Below is a small trained network, with its code and all its weights. Each question gives an input and a target symbol and asks what happens when units are switched off, that is, made to give their printed mean instead of their output.

import numpy as np


def w(rows, s, z=0):
    codes = np.array(rows[::2]) - 128.0
    scale = np.full(codes.shape[1], s)
    scale[-1] = z or s
    return codes * scale


def norm(h):
    return h / np.sqrt((h * h).mean(-1, keepdims=True) + 1e-5)


def f(y):
    return y / 2 * (1 + np.tanh(0.7978845608 * (y + 0.044715 * y**3)))


def softmax(a):
    e = np.exp(a - a.max(-1, keepdims=True))
    return e / e.sum(-1, keepdims=True)


def log_softmax(a):
    a = a - a.max(-1, keepdims=True)
    return a - np.log(np.exp(a).sum(-1, keepdims=True))


def net(x, mask):
    ids = ['Γζημξτφ'.index(c) for c in x.split()]
    T = len(ids)
    res = E[ids] + P[:T]
    r = norm(res)
    for j in range(3):
        rows = slice(2 * j, 2 * j + 2)
        q, k, v = (r @ M[0][rows].T for M in (Q, K, V))
        z = softmax(np.where(np.tri(T) > 0, q @ k.T / 2**0.5, -1e9)) @ v
        o = O[0][rows]
        res = res + np.where(mask[j], z, o[:, -1]) @ o[:, :-1]
    y = f(norm(res) @ A[0][:, :-1].T + A[0][:, -1])
    res = res + np.where(mask[3:15], y, B[0][:, -1]) @ B[0][:, :-1]
    return log_softmax(norm(res)[-1] @ U[:, :-1].T + U[:, -1])


Q, K, V, O, A, B = {}, {}, {}, {}, {}, {}
E = w([
[179,255,249,104],'Γ',
[101,186,146,160],'ζ',
[138,136,90,159],'η',
[97,153,80,34],'μ',
[206,152,100,112],'ξ',
[135,122,104,97],'τ',
[124,183,130,151],'φ',
],0.02)
P = w([
[74,97,254,27],'0',
[177,164,101,60],'1',
[158,162,90,64],'2',
[146,153,84,63],'3',
[139,153,80,65],'4',
[132,153,80,64],'5',
[132,151,79,65],'6',
[128,150,78,62],'7',
[126,153,79,63],'8',
[126,153,80,58],'9',
[120,156,82,59],'10',
],0.0054)
Q[0] = w([
[87,159,100,219],'h1',
[153,134,135,34],'h1',
[161,250,144,222],'h2',
[43,155,184,94],'h2',
[79,159,38,126],'h3',
[195,73,174,143],'h3',
],0.016)
K[0] = w([
[141,139,247,64],'h1',
[107,62,95,169],'h1',
[62,139,130,232],'h2',
[92,175,174,94],'h2',
[56,99,205,111],'h3',
[172,170,58,164],'h3',
],0.015)
V[0] = w([
[69,141,216,7],'h1',
[114,109,143,215],'h1',
[109,8,89,209],'h2',
[82,209,63,168],'h2',
[105,2,168,142],'h3',
[162,141,115,50],'h3',
],0.0074)
O[0] = w([
[51,78,44,17,159],'h1',
[254,69,142,64,56],'h1',
[124,217,195,116,2],'h2',
[41,103,161,101,227],'h2',
[90,186,112,4,19],'h3',
[77,130,37,217,199],'h3',
],0.0064,0.0062)
A[0] = w([
[58,39,123,139,33],'n1',
[186,94,136,163,113],'n2',
[151,255,211,24,71],'n3',
[75,154,128,151,109],'n4',
[17,214,81,106,253],'n5',
[50,233,198,182,208],'n6',
[217,236,167,231,114],'n7',
[85,36,166,176,125],'n8',
[189,163,75,42,46],'n9',
[45,73,127,52,140],'n10',
[144,117,62,98,123],'n11',
[178,175,40,118,172],'n12',
],0.0083,0.004)
B[0] = w([
[123,96,164,204,144],'n1',
[86,125,85,126,131],'n2',
[99,26,65,209,147],'n3',
[139,102,56,126,144],'n4',
[224,106,193,83,247],'n5',
[253,82,16,91,172],'n6',
[43,128,147,37,179],'n7',
[140,156,247,152,131],'n8',
[146,199,137,194,129],'n9',
[114,228,212,163,172],'n10',
[121,144,181,165,154],'n11',
[96,151,222,112,175],'n12',
],0.0055,0.011)
U = w([
[202,76,74,48,163],'Γ',
[66,96,128,113,54],'ζ',
[169,179,178,81,253],'η',
[82,138,87,6,117],'μ',
[157,118,67,203,164],'ξ',
[102,103,186,149,70],'τ',
[79,96,48,108,82],'φ',
],0.017,0.0027)

Each question gives the input, a string of symbols that net reads in full, and the target symbol t.
The units are the heads (2 rows each of Q, K, V and O) and the neurons (one row each of A and B). Each row of codes is followed by its name. A weight is (code - 128) times the scale printed after its matrix; where a second scale follows, it is the last column's (O, A, B and U).
mask holds one flag per unit, heads first, then neurons. A switched-off unit (its flag False) gives its mean, the last column of its rows in O or B, instead of its output. The means were averaged over made-up inputs and are rounded, as every weight is.
A unit's drop is (log p(t) with every unit on - log p(t) with that unit switched off) / (log p(t) with every unit on - log p(t) with every unit switched off).
The circuit of an input: a set's keep is (log p(t) with only the set's units on - log p(t) with every unit switched off) / (log p(t) with every unit on - log p(t) with every unit switched off). Starting from the 12 units with the biggest drops (on a tie, the unit counted first), units are removed one at a time, each time the one whose removal leaves the highest keep (on an exact tie, the one counted first), for as long as the keep stays at least 0.8.
units of the circuit, in order: the units of the circuit, biggest drop first
unit that matters most: the unit with the biggest drop
top k neurons: the k neurons with the biggest drops, biggest first
heads that matter: for each layer, one digit per head in row order, 1 if its drop is at least 0.15 and else 0, layers parted by /
input φ ζ φ ζ φ, target τ: heads that matter -> 110
input ζ η τ φ, target η: heads that matter -> 100
input Γ τ ξ φ φ, target ζ: heads that matter -> 110
input ζ Γ φ τ ξ η μ φ ξ τ φ, target η: units of the circuit, in order -> [h3]
input ζ φ φ Γ Γ ζ ζ, target η: heads that matter -> 111
input μ ζ ξ Γ τ ξ φ η Γ ζ, target φ: units of the circuit, in order -> [h1 n6]
input μ ξ ξ φ μ ξ ζ τ, target φ: top 2 neurons -> [n6 n7]
input φ τ Γ μ η, target τ: heads that matter -> 111
input η τ η η τ η μ φ Γ φ, target Γ: units of the circuit, in order -> [n6 n5]
input η ξ μ φ η μ ξ η, target Γ: units of the circuit, in order -> [h2 n6 n5]
input ζ μ ξ η τ, target η: top 3 neurons -> [n6 n3 n4]
input φ φ ξ, target ξ: units of the circuit, in order -> [n5 h3]
input ζ Γ μ Γ τ η, target η: units of the circuit, in order -> [h3 h2]
input ζ φ τ ξ ζ φ τ η, target η: unit that matters most -> h2
input ζ τ ξ ζ τ, target η: heads that matter -> 001
input Γ μ φ μ φ ζ φ φ τ, target ζ: heads that matter -> 100
input τ μ ξ τ, target μ: heads that matter -> 101
input μ τ τ ζ φ τ, target φ: top 2 neurons -> [n7 n6]
input μ ζ φ φ, target φ: heads that matter -> 110
input ξ ξ μ ζ ζ, target ξ: top 3 neurons -> [n6 n7 n8]
input φ μ τ φ, target τ: heads that matter -> 111
input τ η η η μ φ τ ξ φ, target μ: units of the circuit, in order -> [h1]
input μ φ φ ζ φ ξ, target ξ: heads that matter -> 000
input μ η ζ φ Γ Γ ξ μ φ, target φ: heads that matter -> 111
input τ η τ φ τ Γ Γ φ φ, target μ: heads that matter -> 101
